Below are the code and all the weights of a small trained network. Each question names an input and a target symbol and asks about switching units off, where a switched-off unit gives its printed mean instead of its output.

import numpy as np


def w(rows, s, z=0):
    codes = np.array(rows[::2]) - 128.0
    scale = np.full(codes.shape[1], s)
    scale[-1] = z or s
    return codes * scale


def f(y):
    return y / 2 * (1 + np.tanh(0.7978845608 * (y + 0.044715 * y**3)))


def softmax(a):
    e = np.exp(a - a.max(-1, keepdims=True))
    return e / e.sum(-1, keepdims=True)


def log_softmax(a):
    a = a - a.max(-1, keepdims=True)
    return a - np.log(np.exp(a).sum(-1, keepdims=True))


def net(x, mask):
    ids = ['ΞΦΨαβδεθμστ'.index(c) for c in x.split()]
    T = len(ids)
    res = E[ids] + P[:T]
    r = res
    for j in range(2):
        rows = slice(4 * j, 4 * j + 4)
        q, k, v = (r @ M[0][rows].T for M in (Q, K, V))
        z = softmax(np.where(np.tri(T) > 0, q @ k.T / 4**0.5, -1e9)) @ v
        o = O[0][rows]
        res = res + np.where(mask[j], z, o[:, -1]) @ o[:, :-1]
    y = f(res @ A[0][:, :-1].T + A[0][:, -1])
    res = res + np.where(mask[2:14], y, B[0][:, -1]) @ B[0][:, :-1]
    return log_softmax(res[-1] @ U[:, :-1].T + U[:, -1])


Q, K, V, O, A, B = {}, {}, {}, {}, {}, {}
E = w([
[114,127,141],'Ξ',
[85,120,171],'Φ',
[37,198,102],'Ψ',
[82,117,172],'α',
[253,88,197],'β',
[77,109,166],'δ',
[42,234,206],'ε',
[88,123,163],'θ',
[83,117,174],'μ',
[71,155,37],'σ',
[152,42,66],'τ',
],0.019)
P = w([
[122,94,8],'0',
[57,21,45],'1',
[18,4,18],'2',
[38,69,7],'3',
[39,81,22],'4',
[26,108,1],'5',
[38,133,28],'6',
[31,116,34],'7',
[51,113,68],'8',
],0.0028)
Q[0] = w([
[199,104,116],'h0',
[98,123,99],'h0',
[4,101,170],'h0',
[126,30,58],'h0',
[159,122,129],'h1',
[131,141,134],'h1',
[170,54,192],'h1',
[70,134,50],'h1',
],0.015)
K[0] = w([
[171,103,165],'h0',
[87,146,121],'h0',
[8,172,80],'h0',
[150,100,56],'h0',
[58,171,143],'h1',
[180,167,97],'h1',
[161,107,100],'h1',
[121,77,101],'h1',
],0.018)
V[0] = w([
[111,50,141],'h0',
[205,143,119],'h0',
[151,114,4],'h0',
[94,181,152],'h0',
[110,64,88],'h1',
[186,233,179],'h1',
[245,155,179],'h1',
[69,240,106],'h1',
],0.012)
O[0] = w([
[247,159,159,138],'h0',
[142,57,101,69],'h0',
[192,205,95,202],'h0',
[70,163,184,135],'h0',
[158,183,159,202],'h1',
[86,117,132,6],'h1',
[130,39,145,43],'h1',
[89,140,68,79],'h1',
],0.012,0.011)
A[0] = w([
[81,171,155,101],'n0',
[110,103,41,190],'n1',
[128,100,70,123],'n2',
[174,127,95,246],'n3',
[131,92,116,215],'n4',
[145,177,110,90],'n5',
[5,139,147,114],'n6',
[110,184,182,86],'n7',
[94,38,159,89],'n8',
[143,96,190,168],'n9',
[157,78,211,139],'n10',
[166,135,121,194],'n11',
],0.015,0.014)
B[0] = w([
[158,116,123,208],'n0',
[188,183,213,142],'n1',
[220,117,198,130],'n2',
[34,151,150,253],'n3',
[62,154,208,142],'n4',
[149,2,106,224],'n5',
[215,101,167,213],'n6',
[188,130,72,218],'n7',
[102,212,57,149],'n8',
[165,138,162,159],'n9',
[144,132,135,162],'n10',
[113,189,180,223],'n11',
],0.0074,0.022)
U = w([
[160,188,146,180],'Ξ',
[131,158,116,253],'Φ',
[95,113,192,109],'Ψ',
[180,47,133,64],'α',
[134,107,118,13],'β',
[205,69,50,92],'δ',
[121,114,116,67],'ε',
[120,165,15,111],'θ',
[133,99,118,55],'μ',
[137,105,118,38],'σ',
[2,151,117,157],'τ',
],0.0085,0.0065)

Each question gives the input, a string of symbols that net reads in full, and the target symbol t.
The units are the heads (4 rows each of Q, K, V and O) and the neurons (one row each of A and B). Each row of codes is followed by its name. A weight is (code - 128) times the scale printed after its matrix; where a second scale follows, it is the last column's (O, A, B and U).
mask holds one flag per unit, heads first, then neurons. A switched-off unit (its flag False) gives its mean, the last column of its rows in O or B, instead of its output. The means were averaged over made-up inputs and are rounded, as every weight is.
A unit's drop is (log p(t) with every unit on - log p(t) with that unit switched off) / (log p(t) with every unit on - log p(t) with every unit switched off).
The circuit of an input: a set's keep is (log p(t) with only the set's units on - log p(t) with every unit switched off) / (log p(t) with every unit on - log p(t) with every unit switched off). Starting from the 12 units with the biggest drops (on a tie, the unit counted first), units are removed one at a time, each time the one whose removal leaves the highest keep (on an exact tie, the one counted first), for as long as the keep stays at least 0.8.
units of the circuit, in order: the units of the circuit, biggest drop first
unit that matters most: the unit with the biggest drop
top k neurons: the k neurons with the biggest drops, biggest first
which heads matter: for each layer, one digit per head in row order, 1 if its drop is at least 0.15 and else 0, layers parted by /
drop of u: that unit's drop, to one decimal
input σ σ θ Ξ, target θ: units of the circuit, in order	[h1 n6 h0]
input Ξ Ξ τ δ τ ε, target α: units of the circuit, in order	[n6 h0 n7]
input Ψ Ξ Ξ τ Ξ Φ Φ β, target Ψ: units of the circuit, in order	[h0 n4 n7 n3]
input α σ σ Ξ μ Ξ β Ψ β, target Ψ: top 2 neurons	[n4 n7]
input θ α σ θ, target θ: unit that matters most	h1
input θ Ξ τ, target Ξ: which heads matter	10
input σ Ψ Φ, target δ: which heads matter	11
input α ε δ Ψ, target δ: which heads matter	10
input θ β β Ξ, target Ψ: top 3 neurons	[n7 n4 n9]
input θ σ α Ψ α τ θ σ, target θ: top 2 neurons	[n6 n5]
input ε Ξ Ξ δ Ξ ε, target α: drop of n6	1.1
input σ Ξ α Φ, target θ: drop of h1	0.2
input Ξ τ τ, target Ξ: drop of n11	0.5
input σ Ξ θ, target θ: drop of h1	0.2
input Φ σ δ, target θ: unit that matters most	h1
